Here is a tiny trained network, its code and every weight. The questions are about switching its units off for an input and a target symbol, where a switched-off unit gives its printed mean instead of its output.

import numpy as np


def w(rows, s, z=0):
    codes = np.array(rows[::2]) - 128.0
    scale = np.full(codes.shape[1], s)
    scale[-1] = z or s
    return codes * scale


def softmax(a):
    e = np.exp(a - a.max(-1, keepdims=True))
    return e / e.sum(-1, keepdims=True)


def log_softmax(a):
    a = a - a.max(-1, keepdims=True)
    return a - np.log(np.exp(a).sum(-1, keepdims=True))


def net(x, mask):
    ids = ['αβγδεθμτω'.index(c) for c in x.split()]
    T = len(ids)
    res = E[ids] + P[:T]
    u = 0
    for l in range(3):
        r = res
        for j in range(2):
            rows = slice(2 * j, 2 * j + 2)
            q, k, v = (r @ M[l][rows].T for M in (Q, K, V))
            z = softmax(np.where(np.tri(T) > 0, q @ k.T / 2**0.5, -1e9)) @ v
            o = O[l][rows]
            res = res + np.where(mask[u + j], z, o[:, -1]) @ o[:, :-1]
        u += 2
    return log_softmax(res[-1] @ U[:, :-1].T + U[:, -1])


Q, K, V, O = {}, {}, {}, {}
E = w([
[201,27,88,152,126],'α',
[221,163,164,81,54],'β',
[130,182,211,72,180],'γ',
[93,176,143,174,130],'δ',
[253,153,4,154,221],'ε',
[195,43,46,24,74],'θ',
[241,156,128,149,195],'μ',
[205,198,62,189,91],'τ',
[51,69,145,153,80],'ω',
],0.02)
P = w([
[123,76,215,219,176],'0',
[54,235,143,97,141],'1',
[79,30,185,127,97],'2',
[71,254,122,86,182],'3',
[95,47,196,124,78],'4',
[102,190,203,218,242],'5',
],0.009)
Q[0] = w([
[246,2,19,115,53],'0.h0',
[60,106,74,34,244],'0.h0',
[126,211,43,27,91],'0.h1',
[214,54,166,132,224],'0.h1',
],0.0079)
K[0] = w([
[244,101,96,105,76],'0.h0',
[147,135,83,112,174],'0.h0',
[229,108,102,172,191],'0.h1',
[93,196,93,71,91],'0.h1',
],0.012)
V[0] = w([
[131,135,143,230,123],'0.h0',
[2,119,159,146,132],'0.h0',
[65,86,126,98,129],'0.h1',
[135,157,191,95,186],'0.h1',
],0.0093)
O[0] = w([
[94,149,128,105,195,180],'0.h0',
[88,115,37,3,157,254],'0.h0',
[181,126,125,189,81,178],'0.h1',
[109,106,83,127,171,116],'0.h1',
],0.0074,0.0072)
Q[1] = w([
[162,156,86,223,114],'1.h0',
[1,180,232,119,111],'1.h0',
[82,167,155,95,123],'1.h1',
[169,175,65,143,115],'1.h1',
],0.0074)
K[1] = w([
[69,123,165,99,191],'1.h0',
[28,150,89,117,155],'1.h0',
[166,173,93,73,227],'1.h1',
[29,137,167,222,255],'1.h1',
],0.0079)
V[1] = w([
[245,162,99,111,179],'1.h0',
[188,14,192,68,144],'1.h0',
[173,171,2,33,32],'1.h1',
[48,170,150,51,58],'1.h1',
],0.0046)
O[1] = w([
[242,53,50,140,155,2],'1.h0',
[183,101,134,48,183,132],'1.h0',
[103,247,182,87,29,108],'1.h1',
[132,57,173,254,165,215],'1.h1',
],0.0067,0.0032)
Q[2] = w([
[74,52,160,109,72],'2.h0',
[141,149,160,106,208],'2.h0',
[149,148,160,111,72],'2.h1',
[69,7,167,78,81],'2.h1',
],0.012)
K[2] = w([
[128,214,132,95,119],'2.h0',
[111,68,66,137,112],'2.h0',
[136,150,126,79,56],'2.h1',
[73,62,107,112,9],'2.h1',
],0.013)
V[2] = w([
[96,2,112,160,144],'2.h0',
[104,80,173,97,147],'2.h0',
[159,179,111,178,158],'2.h1',
[115,123,71,136,89],'2.h1',
],0.0082)
O[2] = w([
[144,82,109,155,63,254],'2.h0',
[182,133,181,139,171,230],'2.h0',
[155,172,174,143,95,47],'2.h1',
[169,9,32,133,254,118],'2.h1',
],0.0084,0.0053)
U = w([
[149,143,125,34,51,115],'α',
[116,156,230,76,98,3],'β',
[163,89,97,90,142,55],'γ',
[153,150,156,55,207,145],'δ',
[151,156,146,145,161,88],'ε',
[138,175,12,147,100,140],'θ',
[77,209,98,188,67,104],'μ',
[100,82,142,171,83,147],'τ',
[81,159,69,126,193,215],'ω',
],0.011,0.0042)

Each question gives the input, a string of symbols that net reads in full, and the target symbol t.
The units are the heads (2 rows each of Q, K, V and O). Each row of codes is followed by its name. A weight is (code - 128) times the scale printed after its matrix; where a second scale follows, it is the last column's (O and U).
mask holds one flag per head, layer by layer. A switched-off head (its flag False) gives its mean, the last column of its rows in O, instead of its output. The means were averaged over made-up inputs and are rounded, as every weight is.
A unit's drop is (log p(t) with every unit on - log p(t) with that unit switched off) / (log p(t) with every unit on - log p(t) with every unit switched off).
The circuit of an input: a set's keep is (log p(t) with only the set's units on - log p(t) with every unit switched off) / (log p(t) with every unit on - log p(t) with every unit switched off). Starting from all 6 units, units are removed one at a time, each time the one whose removal leaves the highest keep (on an exact tie, the one counted first), for as long as the keep stays at least 0.8.
circuit, biggest first: the units of the circuit, biggest drop first
which heads matter: for each layer, one digit per head in row order, 1 if its drop is at least 0.15 and else 0, layers parted by /
drop of u: that unit's drop, to one decimal
input ω ω μ, target ε: which heads matter	10 / 10 / 01
input α ω ε δ τ, target μ: circuit, biggest first	[0.h0, 2.h1]
input α δ α γ ω β, target α: which heads matter	10 / 00 / 11
input β α ω β ω, target β: circuit, biggest first	[2.h0, 1.h1]
input ω θ θ γ δ, target ω: circuit, biggest first	[2.h1, 2.h0]
input ε γ θ θ, target γ: circuit, biggest first	[2.h1]
input ω β ω, target β: circuit, biggest first	[1.h1, 2.h0]
input δ ω μ ω τ ω, target ω: which heads matter	10 / 00 / 01
input ω β β, target β: circuit, biggest first	[0.h0, 2.h0]
input δ ω γ α, target τ: which heads matter	10 / 00 / 00
input γ α θ γ, target β: which heads matter	00 / 00 / 01
input τ γ β ω, target ω: which heads matter	10 / 00 / 11
input β ω ω ω β δ, target μ: which heads matter	01 / 10 / 01
input γ γ ω θ, target γ: drop of 2.h1	0.4
input τ ω α δ τ β, target α: drop of 2.h1	0.1
input ω γ α ε, target ε: drop of 0.h1	-0.1
